Below are the code and all the weights of a small trained network. Each question names an input and a target symbol and asks about switching units off, where a switched-off unit gives its printed mean instead of its output.

import numpy as np


def w(rows, s, z=0):
    codes = np.array(rows[::2]) - 128.0
    scale = np.full(codes.shape[1], s)
    scale[-1] = z or s
    return codes * scale


def norm(h):
    return h / np.sqrt((h * h).mean(-1, keepdims=True) + 1e-5)


def f(y):
    return y / 2 * (1 + np.tanh(0.7978845608 * (y + 0.044715 * y**3)))


def softmax(a):
    e = np.exp(a - a.max(-1, keepdims=True))
    return e / e.sum(-1, keepdims=True)


def log_softmax(a):
    a = a - a.max(-1, keepdims=True)
    return a - np.log(np.exp(a).sum(-1, keepdims=True))


def net(x, mask):
    ids = ['αβγδεζηθλμξπσψω'.index(c) for c in x.split()]
    T = len(ids)
    res = E[ids] + P[:T]
    q, k, v = (norm(res) @ M[0].T for M in (Q, K, V))
    z = softmax(np.where(np.tri(T) > 0, q @ k.T / 3**0.5, -1e9)) @ v
    res = res + np.where(mask[0], z, O[0][:, -1]) @ O[0][:, :-1]
    y = f(norm(res) @ A[0][:, :-1].T + A[0][:, -1])
    res = res + np.where(mask[1:17], y, B[0][:, -1]) @ B[0][:, :-1]
    return log_softmax(norm(res)[-1] @ U[:, :-1].T + U[:, -1])


Q, K, V, O, A, B = {}, {}, {}, {}, {}, {}
E = w([
[17,221,61],'α',
[32,117,73],'β',
[72,215,28],'γ',
[48,126,45],'δ',
[64,226,75],'ε',
[33,239,100],'ζ',
[23,138,24],'η',
[79,128,66],'θ',
[104,150,70],'λ',
[50,193,10],'μ',
[103,126,47],'ξ',
[2,199,45],'π',
[103,160,50],'σ',
[142,137,68],'ψ',
[89,226,61],'ω',
],0.0051)
P = w([
[132,121,128],'0',
[136,135,156],'1',
[85,149,133],'2',
[144,177,143],'3',
[3,2,194],'4',
[144,170,148],'5',
],0.026)
Q[0] = w([
[107,1,175],'head 0',
[128,132,170],'head 0',
[186,34,118],'head 0',
],0.019)
K[0] = w([
[135,137,247],'head 0',
[157,125,116],'head 0',
[41,128,214],'head 0',
],0.013)
V[0] = w([
[162,230,8],'head 0',
[143,17,82],'head 0',
[1,85,128],'head 0',
],0.013)
O[0] = w([
[154,50,190,252],'head 0',
[2,106,104,118],'head 0',
[73,210,180,176],'head 0',
],0.02,0.014)
A[0] = w([
[49,66,6,229],'neuron 0',
[127,148,168,255],'neuron 1',
[150,170,118,203],'neuron 2',
[126,96,160,66],'neuron 3',
[145,71,125,87],'neuron 4',
[156,100,153,122],'neuron 5',
[141,110,193,67],'neuron 6',
[91,74,29,167],'neuron 7',
[106,151,17,213],'neuron 8',
[65,122,181,115],'neuron 9',
[110,141,139,103],'neuron 10',
[194,101,61,100],'neuron 11',
[109,63,142,88],'neuron 12',
[136,109,92,97],'neuron 13',
[60,126,125,112],'neuron 14',
[220,167,94,162],'neuron 15',
],0.021,0.01)
B[0] = w([
[252,178,88,168],'neuron 0',
[140,134,81,249],'neuron 1',
[144,124,127,140],'neuron 2',
[122,139,141,149],'neuron 3',
[106,134,135,147],'neuron 4',
[108,152,112,172],'neuron 5',
[136,174,159,187],'neuron 6',
[163,90,53,139],'neuron 7',
[207,167,161,132],'neuron 8',
[99,99,113,209],'neuron 9',
[119,130,117,131],'neuron 10',
[92,118,152,132],'neuron 11',
[110,119,159,166],'neuron 12',
[135,124,143,121],'neuron 13',
[140,91,110,158],'neuron 14',
[144,108,45,142],'neuron 15',
],0.024,0.016)
U = w([
[128,251,177,102],'α',
[141,197,111,248],'β',
[80,153,234,101],'γ',
[98,150,37,91],'δ',
[211,121,186,103],'ε',
[192,225,123,116],'ζ',
[50,117,85,132],'η',
[142,122,62,154],'θ',
[85,100,109,249],'λ',
[44,46,193,74],'μ',
[180,114,82,125],'ξ',
[50,226,141,89],'π',
[124,5,120,72],'σ',
[203,148,97,126],'ψ',
[153,89,223,122],'ω',
],0.03,0.011)

Each question gives the input, a string of symbols that net reads in full, and the target symbol t.
The units are the heads (3 rows each of Q, K, V and O) and the neurons (one row each of A and B). Each row of codes is followed by its name. A weight is (code - 128) times the scale printed after its matrix; where a second scale follows, it is the last column's (O, A, B and U).
mask holds one flag per unit, heads first, then neurons. A switched-off unit (its flag False) gives its mean, the last column of its rows in O or B, instead of its output. The means were averaged over made-up inputs and are rounded, as every weight is.
A unit's drop is (log p(t) with every unit on - log p(t) with that unit switched off) / (log p(t) with every unit on - log p(t) with every unit switched off).
The circuit of an input: a set's keep is (log p(t) with only the set's units on - log p(t) with every unit switched off) / (log p(t) with every unit on - log p(t) with every unit switched off). Starting from the 12 units with the biggest drops (on a tie, the unit counted first), units are removed one at a time, each time the one whose removal leaves the highest keep (on an exact tie, the one counted first), for as long as the keep stays at least 0.8.
units of the circuit, in order: the units of the circuit, biggest drop first
top k neurons: the k neurons with the biggest drops, biggest first
drop when u is switched off: that unit's drop, to one decimal
input ψ γ β β σ μ, target ξ: units of the circuit, in order => [head 0; neuron 0; neuron 7]
input ζ ζ θ, target ζ: units of the circuit, in order => [head 0]
input β η θ, target β: units of the circuit, in order => [head 0; neuron 0; neuron 8; neuron 14]
input π π ζ ω η, target π: units of the circuit, in order => [head 0; neuron 0; neuron 6]
input δ μ γ μ, target η: units of the circuit, in order => [head 0; neuron 6]
input σ ω μ μ σ, target ω: top 2 neurons => [neuron 0; neuron 9]
input μ ω σ σ, target γ: units of the circuit, in order => [head 0; neuron 0]
input π σ η θ ω, target σ: top 4 neurons => [neuron 0; neuron 15; neuron 11; neuron 1]
input ω σ σ σ λ θ, target ε: top 2 neurons => [neuron 9; neuron 15]
input ω ω δ ω ζ, target ω: top 2 neurons => [neuron 0; neuron 9]
input ω σ γ ψ μ, target σ: top 4 neurons => [neuron 0; neuron 15; neuron 11; neuron 1]
input μ ε σ λ γ, target ε: top 2 neurons => [neuron 9; neuron 0]
input δ δ ζ σ σ, target δ: top 2 neurons => [neuron 0; neuron 6]
input μ ω σ α, target γ: units of the circuit, in order => [neuron 0]
input σ ε α λ, target μ: drop when head 0 is switched off => 1.0
input π ω α ξ λ ξ, target α: drop when neuron 0 is switched off => 0.2
input σ ξ σ ψ δ α, target μ: drop when head 0 is switched off => 0.8
input π ω ω ε η, target ω: top 2 neurons => [neuron 9; neuron 0]
input ψ ω δ σ π δ, target ξ: top 2 neurons => [neuron 0; neuron 7]
input β β ζ π α α, target π: units of the circuit, in order => [head 0]
